Small tables with named rows and columns. After each table, cells are looked up by row and column.

Table digez
cols = dosagam, geserol
lugaki: [233, 233]
dez: [170, 96]
gofaka: [20, 111]
vib: [124, 212]
devisut: [123, 235]
dob: [253, 142]
ler: [40, 163]
lamelaf: [159, 196]

lamelaf, geserol -> 196
dob, geserol -> 142
lamelaf, dosagam -> 159
gofaka, dosagam -> 20
devisut, geserol -> 235
dez, geserol -> 96
vib, dosagam -> 124
dob, dosagam -> 253
devisut, dosagam -> 123
vib, geserol -> 212
dez, dosagam -> 170
ler, geserol -> 163
lugaki, dosagam -> 233

gipel:
fields: poto, ren, nunad, zepaz
gaserik: [68, 44, 55, 33]
sazasef: [57, 53, 54, 22]
vit: [58, 33, 55, 31]
fet: [70, 19, 56, 30]
lak: [48, 38, 56, 56]
til: [67, 48, 57, 59]
ribob: [75, 49, 56, 47]
gisadaf: [66, 21, 61, 81]
gud: [49, 46, 45, 35]
dopinug: [73, 25, 57, 57]
fetavuk: [52, 51, 47, 43]
pezono: [55, 14, 65, 65]
fufimu: [48, 41, 72, 33]

What is the zepaz of til in gipel?
59
What is the nunad of til in gipel?
57
What is the ren of dopinug in gipel?
25
What is the zepaz of gaserik in gipel?
33
What is the ren of fufimu in gipel?
41
What is the ren of vit in gipel?
33
What is the zepaz of lak in gipel?
56
What is the zepaz of dopinug in gipel?
57
What is the poto of ribob in gipel?
75
What is the nunad of vit in gipel?
55
What is the poto of dopinug in gipel?
73

zor =
fields: gifer, figimas, vupafat, lun, metete
ganepe: [-0.157, -0.214, 0.069, 0.219, 0.029]
zazerib: [-0.088, 0.290, -0.143, -0.328, -0.014]
sabo: [0.374, -0.206, -0.045, 0.000, -0.163]
zatanap: [0.559, -0.654, -0.085, 0.083, -0.429]
gaziza: [-0.335, 0.277, -0.028, -0.130, 0.133]
sipabep: [0.222, 0.056, -0.115, -0.295, -0.164]
marafu: [-0.229, -0.055, -0.004, 0.063, 0.035]
val: [-0.109, -0.182, -0.112, -0.060, -0.154]
mutamef: [0.250, -0.043, -0.143, -0.271, -0.205]
tipa: [-0.217, 0.316, -0.096, -0.227, 0.059]
solevif: [-0.288, -0.043, 0.024, 0.113, 0.064]
taruf: [0.315, -0.101, -0.070, -0.132, -0.185]

What is the metete of zatanap in zor?
-0.429
What is the lun of ganepe in zor?
0.219
What is the metete of gaziza in zor?
0.133
What is the gifer of sabo in zor?
0.374
What is the lun of mutamef in zor?
-0.271
What is the vupafat of sabo in zor?
-0.045
What is the gifer of sipabep in zor?
0.222
What is the gifer of marafu in zor?
-0.229
What is the lun of zatanap in zor?
0.083
What is the metete of zazerib in zor?
-0.014
What is the figimas of tipa in zor?
0.316

Table ker
           kal  famize    mas   vuno
mek      35.50   88.14  49.12  85.65
takidi   92.21   17.06  84.29  34.94
rar      39.42   84.69  55.25  73.46
mezaleg  49.46   72.22  60.89  63.27

What is the vuno of mek in ker? 85.65
What is the mas of mek in ker? 49.12
What is the mas of mezaleg in ker? 60.89
What is the famize of mek in ker? 88.14
What is the vuno of rar in ker? 73.46
What is the kal of rar in ker? 39.42
What is the mas of rar in ker? 55.25
What is the kal of mek in ker? 35.50
What is the mas of takidi in ker? 84.29
What is the kal of mezaleg in ker? 49.46
What is the vuno of takidi in ker? 34.94
What is the famize of rar in ker? 84.69
What is the famize of takidi in ker? 17.06
What is the vuno of mezaleg in ker? 63.27
What is the famize of mezaleg in ker? 72.22
What is the kal of takidi in ker? 92.21

